[128 = 0]

[125 144 127 135 121  93 146 137 122 128 102  88 124 127 157 130 138 143
 146 121 126 159] | <77>/Dubi
[141 161 125 146 141  77 120 129 101  94 101  96 135 136 169 113 220 132
 242 112 108 214] | <78>/tege
[155 152 123 145 135  98 127 120 110 113 117 112 135 150 154 120 201 120
 202 139 110 175] | <78>/tege
[149 143 120 164 127  96 142 136 119 118 115 105 130 138 161 118 196 138
 146 118 133 193] | <77>/vekez
[142 164 125 152 130  77 126 125  99 101 107  97 127 135 160 108 220 135
 215 116 112 204] | <78>/tege
[ 58 154 112   8 141  99 142 120  99 126  73  97  83 103 159 130  19 168
 199 112 159 110] | <77>/vekez
[153 112 129 153 131 109 108 143 128 137 142 120 102 125 119 146 124 120
 103 125 134  77] | <78>/mulip
[169 118 129 145 139 102 109 134 118 136 130 114 118 131 134 137 136 126
 133 122 131 103] | <78>/tege
[153 135 123 157 125  95 136 133 117 126 124 107 146 116 151 122 173 140
 134 127 123 158] | <77>/vekez
[141 144 123 143 130  89 126 129 105 112 119 109 117 132 154 122 179 123
 175 107 116 150] | <78>/tege
[148 174 117 164 138  80 152 126  99 105  86  97 137 146 185 122 224 145
 202 121  98 241] | <77>/Dubi
[140 144 126 129 142  91 114 125 106 129 118 114 118 134 144 135 163 120
 179 116 121 136] | <78>/tege
[137 132 119 129 135 101 124 126 109 120 112 110 111 128 137 130 145 137
 163 116 123 128] | <78>/mulip
[168 146 126 186 124  99 144 134 111 109 122 112 148 136 161 118 236 132
 168 135 102 236] | <77>/vekez
[148 145 123 155 132  92 144 130 120 118  99  85 140 126 164 124 178 138
 181 127 115 185] | <77>/Dubi
[184 132 129 213 129  92 142 141 130 118 118  98 164 139 162 130 238 124
 157 133  93 220] | <77>/Dubi
[164 123 130 196 127 112 133 151 132 121 129 113 162 130 137 127 202 130
 124 136 104 188] | <77>/vekez
[151 153 119 158 141  91 145 130 129 112 100  90 140 149 163 121 209 140
 188 126 103 218] | <77>/Dubi
[148 148 132 153 129  98 146 137 117 114 104  99 137 135 163 122 195 141
 174 129 107 206] | <77>/vekez
[157 126 122 159 134 116 143 139 133 124 120 108 145 130 144 138 159 131
 135 137 115 169] | <77>/vekez
[140 140 126 129 145  89 114 132 105 112 105 105 114 120 146 126 154 131
 202 120 133 136] | <78>/tege
[138 162 126 141 137  88 118 124  97 102 109 111 155 143 157 117 203 117
 211 113 112 180] | <78>/tege
[135 140 124 110 136 109 129 126 123 122 123 114 121 133 140 120 131 121
 170 126 123 131] | <78>/tege
[156 117 123 158 135 109 139 143 133 125 113 101 139 133 144 136 145 129
 135 134 123 153] | <77>/Dubi
[142 184 125 154 149  63 134 119  81  98 103  94 133 142 178 107 249 127
 252 101 106 214] | <78>/tege
[161 128 134 168 140 105 110 129 115 118 127 109 131 136 137 127 187 115
 163 134 128 141] | <78>/tege
[141 138 121 153 126 107 135 120 122 118 113 118 131 132 143 117 176 144
 157 133 116 189] | <77>/vekez
[161 125 128 128 150  95 122 136 110 122 112 107 113 109 132 134 126 133
 152 117 136  95] | <78>/tege
[160 140 122 184 126  83 126 133 103 111 126 111 119 131 151 125 219 132
 157 117 107 165] | <78>/mulip
[147 140 123 151 131  89 138 126 119 110 113  95 141 128 153 116 191 137
 172 120 109 192] | <77>/vekez
[138 139 120 122 137 100 117 124 108 119 127 112 106 136 139 127 145 135
 148 118 127 126] | <78>/mulip
[137 140 122 144 125 100 146 136 115 109 109 100 134 131 151 120 202 145
 174 124 106 203] | <77>/vekez
[135 138 128 131 133  92 120 127  93 108 110 108 111 119 148 126 176 138
 185 108 124 143] | <78>/mulip
[133 157 112 125 126  93 159 127 109 112  89 103 127 131 166 118 183 156
 195 120 108 212] | <77>/vekez
[135 150 123 132 128  94 147 131 118 112 101 101 128 119 145 121 181 152
 178 109 119 210] | <77>/vekez
[145 145 131 160 130  86 120 141 111 109 130 105 134 120 145 126 209 138
 175 117 104 158] | <78>/tege
[137 165 117 136 133  85 134 129 116 117  95  88 134 140 170 124 177 134
 192 114 114 237] | <77>/Dubi
[131 154 118 137 132  88 149 133 112 102 102  96 134 127 160 131 179 144
 180 122 118 184] | <77>/vekez
[158 159 123 168 134  95 147 141 112 111 110  95 144 138 164 122 226 139
 177 115 102 228] | <77>/vekez
[155 164 132 161 122  89 141 130 106 110  97  87  85 142 171 117 250 143
 211 122 101 252] | <77>/Dubi
[141 153 127 139 150  81 115 115 100 107 117 101 111 136 152 120 194 136
 160 112 119 163] | <78>/tege
[152 150 125 148 132  78 121 117 104 106 109 103 129 140 152 123 198 130
 196 114 113 184] | <78>/mulip
[159 170 116 175 138  81 159 128 104  99  90  82 149 149 177 113 252 151
 231 123 110 252] | <77>/vekez
[150 115 133 146 139 117 108 124 121 126 130 115 122 116 125 147 142 124
 131 120 134 102] | <78>/tege
[139 150 128 149 133  89 127 123  94 102 112 104 124 113 150 110 215 141
 210 110 111 196] | <78>/mulip
[145 143 127 146 126  84 115 134 106 121 119 118 107 128 141 136 171 127
 149 109 125 118] | <78>/mulip
[136 149 127 138 130  91 116 117 114 122 123 112 118 142 146 126 166 118
 166 115 120 136] | <78>/tege
[157 125 120 128 141  99 116 128 107 120 104 118  97 118 128 144 125 145
 156 111 137 104] | <78>/mulip

[ 62 109 145 124 134 165 111 116 109  78 107 118 116 161 136  98 134 129
 127 134 133 117] | B/N
[152  74 132 122 135 143 113  96 124 103 121 100 137 200  79 114 119 123
 129 123 137 136] | E/H
[140  90 135 131 137 168 114 116 126 111 112  96 128 170  90  95 137 138
 128 108 120 132] | Z/M
[147  37 137 117 144 152 115 100 133  94 124  88 131 205  72 116 115 121
 128 123 145 131] | E/H
[103 144 145 130 129 148 105 112 116  88 105 130 129 162 121  95 134 127
 126 129 130 121] | B/N
[124 123 133 133 134 167 107 126 129 108 108 100 128 149 103  92 141 139
 130 109 119 132] | Z/G
[214 174 121 152 130 125  97  97  92 142 104 112 157 183  88  75 120 131
 116 108 114 135] | B/N
[142 147 131 129 125 125 117 108 109 120 119 125 142 167 107 104 122 124
 121 128 131 129] | B/W
[147  52 144 120 140 162 110 110 141  83 118  98 131 191  83 107 135 129
 132 112 137 133] | Z/M
[ 89 117 122 126 134 142 116 114 107 109 116 120 126 164 121 114 120 123
 125 128 134 121] | E/D
[104 113 138 123 135 152 106 106 107  89 111 114 130 177 110  90 129 126
 126 129 137 123] | B/N
[127  99 137 123 133 135 123 103 131 101 122 123 137 162 118 125 124 121
 125 137 130 125] | E/U
[ 73 127 159 110 122 146 119 119 121  81 119 129 122 151 126 110 135 118
 130 136 144 120] | B/W
[ 92 167 141 131 125 140 115 124 112 104 107 140 127 131 142 102 133 129
 124 129 122 120] | B/N
[123 100 132 126 136 141 113 106 113 110 108 109 135 181 106 110 119 122
 126 132 131 129] | E/D
[115 103 153 130 137 162 119 119 141  78 120 123 124 147 108 101 146 133
 130 120 131 128] | Z/S
[191 163 128 148 126 136 106 112 123 131 112 120 148 150  97  82 141 143
 118  99 109 137] | Z/G
[155 115 135 135 132 155 112 120 134 107 119 114 136 145  96  94 142 136
 130 108 121 136] | Z/G
[150 102 134 139 134 150 113 123 134 107 118 116 130 143 114 106 139 139
 130 112 120 128] | Z/M
[194 197 117 149 124  99 103 103  94 156 114 134 160 166 106  94 117 126
 113 117 115 136] | B/W
[102 141 158 124 117 150 117 131 129  86 116 135 124 123 124  99 144 133
 136 115 127 121] | Z/S
[ 34 177 138 123 124 141 121 132  96 103 111 147 112 116 172 117 133 125
 130 147 131 111] | B/Q
[112 110 136 120 132 137 112 105 115  98 118 112 132 179 101 111 123 121
 122 127 145 127] | B/W
[110 109 133 111 129 152 120 107 118  93 123 110 132 179  96 120 126 124
 129 129 144 128] | B/W
[ 96 135 141 126 127 147 105 101 103  89 110 114 137 188 100  93 128 130
 125 131 143 122] | B/N
[140 123 121 129 141 135 111  95 105 130 114  93 144 197  80  98 115 122
 119 120 134 136] | B/Q
[ 36  76 143 106 141 167 113 113 107  73 113 104 110 181 120 124 124 120
 131 140 149 119] | B/Q
[173 126 137 139 130 144 109 112 117 114 111 113 141 159  95  94 133 134
 124 108 116 130] | Z/M
[118  95 131 124 141 147 109 103 107 108 116 103 133 185  99 108 123 123
 125 129 140 127] | E/D
[110 103 122 130 141 138 119 119 123 113 123 119 124 154 126 130 122 121
 126 133 127 120] | E/U
[ 77 145 134 127 127 139 117 110 107 114 114 127 124 144 132 110 127 127
 128 138 132 125] | B/Q
[189 163 141 142 121 128 112 113 139 116 123 124 151 148  91  85 134 133
 129 102 116 133] | Z/S
[107 167 141 132 124 150 115 130 117 108 120 135 124 113 135  95 145 139
 133 116 118 122] | Z/S
[151  61 135 131 144 168 113 120 139 102 120  95 131 164  90 106 137 136
 135 110 125 132] | Z/M
[145 149 141 144 120 150 113 120 126 112 115 120 135 139 107  93 141 139
 130 109 124 132] | Z/S
[ 91 164 132 133 126 140 124 123  99 115 112 132 127 133 140 104 126 131
 124 131 119 120] | B/Q
[125 100 131 127 135 146 112 111 116 107 120 106 123 172 107 111 121 124
 128 126 133 128] | E/H
[ 92 164 131 133 125 133 117 118  99 123 115 132 129 135 138 109 130 124
 124 134 131 129] | B/W
[164 109 134 133 133 148 112 112 133 116 116 112 143 156  96 100 131 134
 126 108 121 135] | Z/M
[149 200 132 140 114 127 110 120 116 114 117 142 146 124 119  87 142 134
 131 112 115 133] | Z/S
[108 125 134 120 131 144 104 102 106  91 110 121 134 181 108  96 128 122
 124 129 134 125] | B/N
[185  99 131 144 142 132 104 111 116 116 116 118 146 178  99 110 120 127
 119 121 117 129] | E/U
[207  63 124 132 143 135 103  90 129 123 121  85 156 219  54 106 115 123
 119 111 133 141] | E/U
[136 105 137 134 134 154 107  98 114  98 108 110 135 180 103  93 129 127
 127 120 130 126] | E/H

[ 96 105 145 119 115 155 144 137 131 119 146 133 110 129 118 135 117 100
 142 138 141 160] | gamor/masu
[ 96 157  98 130 129 118 139 129 122 105 123 112 106 126 127 126 122 165
 133 146 131 149] | soz/sodo
[108 134  98 115 133 114 147 114 121 105 137 125 118 147  86 135 129 158
 129 155 160 116] | soz/sodo
[112 148  95 121 143 116 160 135 131 110 114 121 122 148  90 144 126 152
 134 164 136  98] | soz/sodo
[111 129  99 132 124 110 138 127 139 128 137 138 132 124 156 109 141 122
 107 175 138 153] | soz/Sima
[114 103 159  98 107 170 153 142 136 113 131 150 118 127 121 125 113 106
 129  95 154 152] | gamor/vopib
[129  85 153 115 104 140 127 139 127 122 129 151 103 128 143 122 120 120
 140 127 155 149] | gamor/vopib
[120 158 116 122 143 122 147 134 130 130 104 153 120 129 123 114 130 138
 111 168 154 142] | soz/Sima
[128 141 114 124 145 105 145 120 122 107 132 130 119 146 114 138 134 146
 131 153 156 124] | soz/sodo
[117  80 128 117 121 147 127 158 133 153 150 114 118 135 126 101 119  88
 136 136 132 166] | gamor/masu
[106 111 141 125 107 155 132 138 127 119 142 125 111 134 114 121 115 142
 119 103 149 159] | gamor/vopib
[106 109 135 128 120 142 132 137 133 119 145 146 115 146 115 130 111 114
 112 132 140 153] | gamor/masu
[101 138 114 130 129 152 142 123 146 112 117 152 106 134 146 126 106 141
 109 165 122 136] | soz/Sima
[111  95 123 113 101 137 133 146 107 106 151 145 128 150 112 137 129 136
 132 126 161 155] | gamor/vopib
[110 143 123 121 130  95 135 125 125 125 114 158 129 141 107 119 132 153
 116 159 136 127] | soz/Sima
[ 84 107 125 122 104 141 125 131 143 115 156 123 104 136 117 117 114 123
 120 127 144 156] | gamor/masu
[112 145 107 125 133 106 156 130 129 117 113 135 121 120 138 113 139 123
 125 177 141 152] | soz/Sima
[104  95 127 118 104 134 118 142 139 127 147 117 111 133 134  89 122 121
 119 128 132 167] | gamor/masu
[106  95 149 114 102 141 123 130 136 117 155 126 112 136 123 101 128 124
 132 101 152 150] | gamor/vopib
[117 109 150 110 117 159 136 137 130 115 138 141 124 122 121 119 126 103
 133  99 149 157] | gamor/vopib
[106 140 124 124 129 137 153 115 158 104 152 134 104 140 110 146 104 139
 117 148 159 115] | soz/sodo
[113  91 156 106 117 166 123 145 140 133 128 131 102 125 121 121 112  99
 158 123 159 159] | gamor/vopib
[109  85 144 110 107 131 126 127 138 113 154 129 114 129 128  41 128 129
 136 114 150 135] | gamor/vopib
[117  97 157 121 106 140 140 139 139 136 143 143 107 136 121 124 128 115
 128 126 160 161] | gamor/vopib
[121 102 140 111 109 164 122 131 129 123 142 129 119 127 138 124 131 115
 133 106 161 142] | gamor/vopib
[ 87 119 143 113 108 142 132 129 139 122 135 147 115 125 123 129 117 127
 127 132 151 152] | gamor/masu
[113  97 136 117  96 146 120 137 117 121 146 141 120 141 112 119 128 126
 139 101 170 151] | gamor/vopib
[106 166 115 136 134  94 147 124 118 130 128 133 115 144 106 119 130 154
 116 147 154 158] | soz/Sima
